Below are the code and all the weights of a small trained network. Each question names an input and a target symbol and asks about switching units off, where a switched-off unit gives its printed mean instead of its output.

import numpy as np


def w(rows, s, z=0):
    codes = np.array(rows[::2]) - 128.0
    scale = np.full(codes.shape[1], s)
    scale[-1] = z or s
    return codes * scale


def f(y):
    return y / 2 * (1 + np.tanh(0.7978845608 * (y + 0.044715 * y**3)))


def softmax(a):
    e = np.exp(a - a.max(-1, keepdims=True))
    return e / e.sum(-1, keepdims=True)


def log_softmax(a):
    a = a - a.max(-1, keepdims=True)
    return a - np.log(np.exp(a).sum(-1, keepdims=True))


def net(x, mask):
    ids = ['ΔΘΣΦαβεζηλμξπ'.index(c) for c in x.split()]
    T = len(ids)
    res = E[ids] + P[:T]
    r = res
    for j in range(3):
        rows = slice(2 * j, 2 * j + 2)
        q, k, v = (r @ M[0][rows].T for M in (Q, K, V))
        z = softmax(np.where(np.tri(T) > 0, q @ k.T / 2**0.5, -1e9)) @ v
        o = O[0][rows]
        res = res + np.where(mask[j], z, o[:, -1]) @ o[:, :-1]
    y = f(res @ A[0][:, :-1].T + A[0][:, -1])
    res = res + np.where(mask[3:7], y, B[0][:, -1]) @ B[0][:, :-1]
    return log_softmax(res[-1] @ U[:, :-1].T + U[:, -1])


Q, K, V, O, A, B = {}, {}, {}, {}, {}, {}
E = w([
[72,96,200,198,104,192,116,113,179],'Δ',
[119,115,85,122,96,208,70,80,167],'Θ',
[97,162,141,134,87,103,135,210,226],'Σ',
[157,133,129,143,88,85,182,249,60],'Φ',
[207,73,101,101,134,96,85,179,114],'α',
[205,85,179,166,239,127,146,188,68],'β',
[198,129,172,145,188,209,130,101,188],'ε',
[74,187,176,151,27,154,155,120,113],'ζ',
[135,171,51,149,52,70,208,147,123],'η',
[75,154,229,19,116,192,207,103,95],'λ',
[137,75,106,176,105,189,209,119,112],'μ',
[166,150,189,199,104,89,102,222,141],'ξ',
[94,51,119,115,23,159,73,132,134],'π',
],0.019)
P = w([
[23,145,47,46,253,199,134,226,130],'0',
[123,86,221,172,101,177,131,181,126],'1',
[151,95,192,165,101,170,136,184,118],'2',
[150,92,186,157,95,177,128,180,123],'3',
[166,101,167,158,94,171,143,169,118],'4',
[170,96,168,160,98,164,143,189,123],'5',
[160,107,183,170,97,158,141,201,122],'6',
[165,111,166,172,88,181,146,175,125],'7',
[167,107,182,174,96,162,135,200,120],'8',
[162,114,180,179,89,171,142,195,119],'9',
[146,110,174,170,82,189,129,179,106],'10',
[142,113,165,164,62,193,128,179,124],'11',
[143,116,164,170,66,195,133,187,123],'12',
[255,81,168,191,77,98,156,184,198],'13',
],0.01)
Q[0] = w([
[132,71,161,159,48,174,146,147,101],'head 1',
[86,153,84,89,173,125,83,122,164],'head 1',
[75,191,121,115,91,2,115,135,94],'head 2',
[80,101,145,119,180,104,118,54,128],'head 2',
[202,134,134,143,81,170,115,177,106],'head 3',
[141,118,122,167,58,193,137,221,116],'head 3',
],0.0095)
K[0] = w([
[63,141,83,108,180,90,75,149,121],'head 1',
[198,100,182,128,60,134,149,119,119],'head 1',
[177,64,75,254,90,99,80,136,152],'head 2',
[205,127,216,128,60,91,115,48,126],'head 2',
[133,86,174,11,154,142,148,109,83],'head 3',
[85,182,84,27,167,164,148,154,113],'head 3',
],0.0095)
V[0] = w([
[156,92,189,86,65,63,45,209,208],'head 1',
[139,106,35,30,168,104,135,116,155],'head 1',
[169,195,80,171,101,62,77,168,153],'head 2',
[104,114,126,148,115,130,45,44,219],'head 2',
[148,255,218,76,219,110,156,122,252],'head 3',
[255,39,154,133,219,136,108,119,128],'head 3',
],0.0081)
O[0] = w([
[139,74,133,101,161,131,123,157,144,96],'head 1',
[163,136,159,107,49,117,58,147,105,182],'head 1',
[164,146,131,75,108,178,134,124,134,1],'head 2',
[155,99,119,191,113,213,112,133,94,2],'head 2',
[186,136,7,81,125,135,153,131,108,202],'head 3',
[53,139,72,112,87,102,118,180,120,44],'head 3',
],0.014,0.0085)
A[0] = w([
[50,77,108,155,217,57,82,70,162,69],'neuron 1',
[50,113,41,210,151,173,3,129,183,148],'neuron 2',
[80,13,249,160,136,46,195,129,182,101],'neuron 3',
[192,186,20,151,218,56,67,160,45,3],'neuron 4',
],0.0052,0.0041)
B[0] = w([
[76,187,60,134,155,127,10,99,79,161],'neuron 1',
[92,190,52,170,82,222,148,174,24,159],'neuron 2',
[111,102,151,96,107,98,184,86,66,254],'neuron 3',
[188,76,253,79,181,106,126,239,32,170],'neuron 4',
],0.0073,0.0095)
U = w([
[86,94,113,204,117,129,198,159,112,167],'Δ',
[158,209,183,180,80,149,45,182,133,170],'Θ',
[165,89,148,44,117,173,79,135,126,135],'Σ',
[70,166,184,6,118,118,123,91,98,103],'Φ',
[95,73,145,69,37,114,39,159,155,163],'α',
[75,194,89,100,124,71,34,156,129,142],'β',
[119,175,140,99,73,159,166,211,73,2],'ε',
[158,185,177,144,193,132,126,77,161,134],'ζ',
[160,254,199,77,79,163,81,92,134,155],'η',
[164,201,117,110,97,107,131,114,103,81],'λ',
[60,168,154,198,113,46,65,103,130,108],'μ',
[59,73,149,83,133,162,181,216,229,231],'ξ',
[90,90,212,109,138,143,89,159,93,86],'π',
],0.0065,0.0038)

Each question gives the input, a string of symbols that net reads in full, and the target symbol t.
The units are the heads (2 rows each of Q, K, V and O) and the neurons (one row each of A and B). Each row of codes is followed by its name. A weight is (code - 128) times the scale printed after its matrix; where a second scale follows, it is the last column's (O, A, B and U).
mask holds one flag per unit, heads first, then neurons. A switched-off unit (its flag False) gives its mean, the last column of its rows in O or B, instead of its output. The means were averaged over made-up inputs and are rounded, as every weight is.
A unit's drop is (log p(t) with every unit on - log p(t) with that unit switched off) / (log p(t) with every unit on - log p(t) with every unit switched off).
The circuit of an input: a set's keep is (log p(t) with only the set's units on - log p(t) with every unit switched off) / (log p(t) with every unit on - log p(t) with every unit switched off). Starting from all 7 units, units are removed one at a time, each time the one whose removal leaves the highest keep (on an exact tie, the one counted first), for as long as the keep stays at least 0.8.
circuit, biggest first: the units of the circuit, biggest drop first
most important unit: the unit with the biggest drop
k most important neurons: the k neurons with the biggest drops, biggest first
drop when u is switched off: that unit's drop, to one decimal
input ξ π Δ Δ Θ λ ε η π η η β, target π: most important unit => neuron 4
input η ζ β, target η: circuit, biggest first => (head 1; head 2)
input π Σ μ Φ, target π: circuit, biggest first => (head 3; head 1)
input α Σ Θ Σ μ Δ Φ π Δ η ξ ε η Σ, target α: circuit, biggest first => (head 3; head 1)
input Θ Θ π, target Θ: circuit, biggest first => (head 2; head 1; neuron 3)
input Δ Δ π, target Δ: circuit, biggest first => (head 2; head 1)
input Δ Δ Σ Σ η π Θ, target Δ: circuit, biggest first => (head 2; head 1)
input Θ α β η Θ μ Φ ζ Δ π ε Θ Σ μ, target Θ: circuit, biggest first => (head 1; head 2)
input Δ Θ Δ Σ ζ ζ, target Δ: circuit, biggest first => (head 1; head 2)
input μ η π Θ Δ λ Θ, target β: circuit, biggest first => (head 2; neuron 1; head 3)
input β ξ ε Δ, target β: circuit, biggest first => (head 3; head 2)
input Θ ε ε ζ Δ Σ π ε Φ Θ Φ, target Θ: circuit, biggest first => (head 2; head 1; head 3)
input ε λ α ξ ζ Δ ξ Δ Σ, target ξ: 2 most important neurons => (neuron 1; neuron 3)
input Θ Σ μ Δ α Θ Θ ε, target Θ: most important unit => head 2
input η ζ Θ λ α Σ η η α μ η ξ Θ, target β: 2 most important neurons => (neuron 1; neuron 3)
input μ ε α ε η μ α ζ β ζ Δ μ, target μ: drop when neuron 4 is switched off => 0.0
input ξ Δ Δ, target ξ: drop when head 2 is switched off => 0.3
input ζ Δ μ μ η Θ μ Δ ξ α ξ, target ζ: drop when head 2 is switched off => 0.0
